Here is a tiny trained network, its code and every weight. The questions are about switching its units off for an input and a class, where a switched-off unit gives its printed mean instead of its output.

import numpy as np


def w(rows, s, z=0):
    codes = np.array(rows[::2]) - 128.0
    scale = np.full(codes.shape[1], s)
    scale[-1] = z or s
    return codes * scale


def f(y):
    return np.maximum(y, 0)


def log_softmax(a):
    a = a - a.max(-1, keepdims=True)
    return a - np.log(np.exp(a).sum(-1, keepdims=True))


def net(x, mask):
    res = np.array(x, float).reshape(1, 5) / 4 @ E
    y = f(res @ A[0][:, :-1].T + A[0][:, -1])
    res = res + np.where(mask, y, B[0][:, -1]) @ B[0][:, :-1]
    return log_softmax(res[-1] @ U[:, :-1].T + U[:, -1])


A, B = {}, {}
E = w([
[136,140,126,125,136,128],'x0',
[144,148,129,120,133,135],'x1',
[180,22,141,132,214,225],'x2',
[148,160,132,100,143,138],'x3',
[179,94,2,36,107,88],'x4',
],0.0094)
A[0] = w([
[136,73,139,123,198,163,110],'neuron 0',
[84,167,196,187,180,135,150],'neuron 1',
[76,195,152,120,67,66,10],'neuron 2',
[185,74,27,69,110,105,197],'neuron 3',
[148,69,144,122,155,160,63],'neuron 4',
[144,62,140,124,211,173,108],'neuron 5',
[183,145,141,128,116,134,159],'neuron 6',
[190,71,159,132,184,159,71],'neuron 7',
[100,153,209,171,134,164,132],'neuron 8',
[159,151,199,144,120,150,212],'neuron 9',
[139,125,254,181,139,128,143],'neuron 10',
[150,95,137,136,134,173,85],'neuron 11',
],0.0099,0.0014)
B[0] = w([
[86,173,81,137,107,169,219],'neuron 0',
[143,96,205,109,147,63,235],'neuron 1',
[48,196,56,205,93,193,222],'neuron 2',
[187,71,254,66,160,41,254],'neuron 3',
[102,160,81,146,95,139,198],'neuron 4',
[92,167,90,167,99,182,240],'neuron 5',
[101,110,108,137,137,135,142],'neuron 6',
[106,163,76,147,79,137,226],'neuron 7',
[143,92,165,86,151,107,230],'neuron 8',
[150,112,161,145,150,90,194],'neuron 9',
[194,92,141,105,175,47,248],'neuron 10',
[110,174,86,151,99,145,183],'neuron 11',
],0.0099,0.0094)
U = w([
[178,37,192,64,202,81,253],'0',
[87,246,77,179,59,202,3],'1',
],0.011,0.0011)

Each question gives the input, the list of numbers given to net, and the class t.
The units are the neurons (one row each of A and B). Each row of codes is followed by its name. A weight is (code - 128) times the scale printed after its matrix; where a second scale follows, it is the last column's (A, B and U).
mask holds one flag per neuron, in row order. A switched-off neuron (its flag False) gives its mean, the last column of its row in B, instead of its output. The means were averaged over made-up inputs and are rounded, as every weight is.
A unit's drop is (log p(t) with every unit on - log p(t) with that unit switched off) / (log p(t) with every unit on - log p(t) with every unit switched off).
The circuit of an input: a set's keep is (log p(t) with only the set's units on - log p(t) with every unit switched off) / (log p(t) with every unit on - log p(t) with every unit switched off). Starting from all 12 units, units are removed one at a time, each time the one whose removal leaves the highest keep (on an exact tie, the one counted first), for as long as the keep stays at least 0.8.
units of the circuit, in order: the units of the circuit, biggest drop first
k most important neurons: the k neurons with the biggest drops, biggest first
drop when u is switched off: that unit's drop, to one decimal
input [2,-5,4,-5,-2], class 1: units of the circuit, in order	(neuron 3)
input [-4,7,-4,4,4], class 0: 2 most important neurons	(neuron 3; neuron 5)
input [2,8,-6,-8,-6], class 0: 4 most important neurons	(neuron 1; neuron 10; neuron 8; neuron 5)
input [1,-4,-6,-8,-7], class 0: 2 most important neurons	(neuron 1; neuron 10)
input [-7,-8,-7,-1,-8], class 0: 3 most important neurons	(neuron 1; neuron 10; neuron 8)
input [5,-8,-6,-5,-6], class 0: 2 most important neurons	(neuron 1; neuron 10)
input [-2,4,-7,-7,-8], class 0: 3 most important neurons	(neuron 1; neuron 10; neuron 8)
input [-1,6,8,2,-7], class 1: 4 most important neurons	(neuron 5; neuron 7; neuron 3; neuron 0)
input [-6,-6,-4,-3,-4], class 0: drop when neuron 8 is switched off	0.2
input [7,-5,7,5,6], class 1: drop when neuron 7 is switched off	0.4
input [4,5,3,-4,-1], class 1: drop when neuron 3 is switched off	0.4
